Here is a tiny trained network, its code and every weight. The questions are about switching its units off for an input and a class, where a switched-off unit gives its printed mean instead of its output.

import numpy as np


def w(rows, s, z=0):
    codes = np.array(rows[::2]) - 128.0
    scale = np.full(codes.shape[1], s)
    scale[-1] = z or s
    return codes * scale


def f(y):
    return y / 2 * (1 + np.tanh(0.7978845608 * (y + 0.044715 * y**3)))


def log_softmax(a):
    a = a - a.max(-1, keepdims=True)
    return a - np.log(np.exp(a).sum(-1, keepdims=True))


def net(x, mask):
    res = np.array(x, float).reshape(1, 3) / 4 @ E
    y = f(res @ A[0][:, :-1].T + A[0][:, -1])
    res = res + np.where(mask, y, B[0][:, -1]) @ B[0][:, :-1]
    return log_softmax(res[-1] @ U[:, :-1].T + U[:, -1])


A, B = {}, {}
E = w([
[150,226,237,83,96,93,131,189,160,106],'x0',
[1,125,145,147,117,204,64,180,178,200],'x1',
[135,130,178,171,17,64,203,66,220,190],'x2',
],0.0089)
A[0] = w([
[139,98,154,192,2,78,200,60,254,193,142],'neuron 0',
[157,202,250,63,78,97,123,140,138,113,110],'neuron 1',
[187,83,95,76,155,35,194,59,23,64,2],'neuron 2',
[162,36,10,211,162,112,118,62,146,188,92],'neuron 3',
[32,125,101,162,115,226,55,151,201,222,39],'neuron 4',
[172,112,111,80,212,204,40,205,54,42,63],'neuron 5',
[141,21,56,218,131,167,132,50,124,148,43],'neuron 6',
[214,124,83,53,140,17,233,89,84,78,181],'neuron 7',
],0.0071,0.0036)
B[0] = w([
[115,74,42,14,114,255,121,55,113,65,246],'neuron 0',
[174,186,177,190,182,188,53,159,220,90,185],'neuron 1',
[52,23,164,150,88,69,73,201,122,168,210],'neuron 2',
[197,174,214,109,166,194,23,199,222,54,204],'neuron 3',
[65,44,133,142,84,63,88,185,171,154,196],'neuron 4',
[150,105,25,47,159,213,94,88,151,48,209],'neuron 5',
[203,174,237,121,173,197,75,190,191,66,191],'neuron 6',
[60,64,134,102,39,124,49,211,140,101,235],'neuron 7',
],0.0077,0.014)
U = w([
[212,197,226,120,179,151,90,195,218,90,110],'0',
[146,74,38,42,136,182,143,77,108,89,176],'1',
[33,41,142,152,84,70,98,211,160,152,96],'2',
[125,109,108,112,121,147,103,120,113,116,212],'3',
[143,205,232,217,204,48,236,47,51,206,1],'4',
[209,209,211,215,194,28,222,44,45,219,1],'5',
[151,203,174,174,197,20,214,48,85,221,1],'6',
[174,201,187,113,90,1,208,48,38,207,1],'7',
],0.008,0.0051)

Each question gives the input, the list of numbers given to net, and the class t.
The units are the neurons (one row each of A and B). Each row of codes is followed by its name. A weight is (code - 128) times the scale printed after its matrix; where a second scale follows, it is the last column's (A, B and U).
mask holds one flag per neuron, in row order. A switched-off neuron (its flag False) gives its mean, the last column of its row in B, instead of its output. The means were averaged over made-up inputs and are rounded, as every weight is.
A unit's drop is (log p(t) with every unit on - log p(t) with that unit switched off) / (log p(t) with every unit on - log p(t) with every unit switched off).
The circuit of an input: a set's keep is (log p(t) with only the set's units on - log p(t) with every unit switched off) / (log p(t) with every unit on - log p(t) with every unit switched off). Starting from all 8 units, units are removed one at a time, each time the one whose removal leaves the highest keep (on an exact tie, the one counted first), for as long as the keep stays at least 0.8.
circuit, biggest first: the units of the circuit, biggest drop first
most important unit: the unit with the biggest drop
top k neurons: the k neurons with the biggest drops, biggest first
drop when u is switched off: that unit's drop, to one decimal
input [2,-2,-8], class 1: circuit, biggest first	neuron 5
input [5,-6,-2], class 2: circuit, biggest first	neuron 7; neuron 2
input [4,6,-2], class 2: top 4 neurons	neuron 4; neuron 3; neuron 6; neuron 0
input [5,-6,-3], class 2: circuit, biggest first	neuron 7; neuron 2
input [6,1,8], class 1: top 3 neurons	neuron 0; neuron 3; neuron 6
input [5,8,-7], class 2: top 3 neurons	neuron 4; neuron 0; neuron 3
input [-7,1,6], class 0: top 3 neurons	neuron 3; neuron 6; neuron 5
input [-7,-3,6], class 0: top 2 neurons	neuron 3; neuron 6
input [-3,2,4], class 1: top 4 neurons	neuron 0; neuron 1; neuron 2; neuron 7
input [6,-8,-7], class 2: top 2 neurons	neuron 2; neuron 7
input [2,5,6], class 1: top 3 neurons	neuron 0; neuron 2; neuron 7
input [3,5,-3], class 2: top 3 neurons	neuron 0; neuron 4; neuron 3
input [2,-2,6], class 1: drop when neuron 0 is switched off	0.5
input [3,-7,-4], class 2: most important unit	neuron 2
input [-6,-4,-5], class 0: drop when neuron 6 is switched off	0.3
input [-5,0,4], class 0: drop when neuron 5 is switched off	0.2
input [2,3,4], class 1: drop when neuron 7 is switched off	0.1
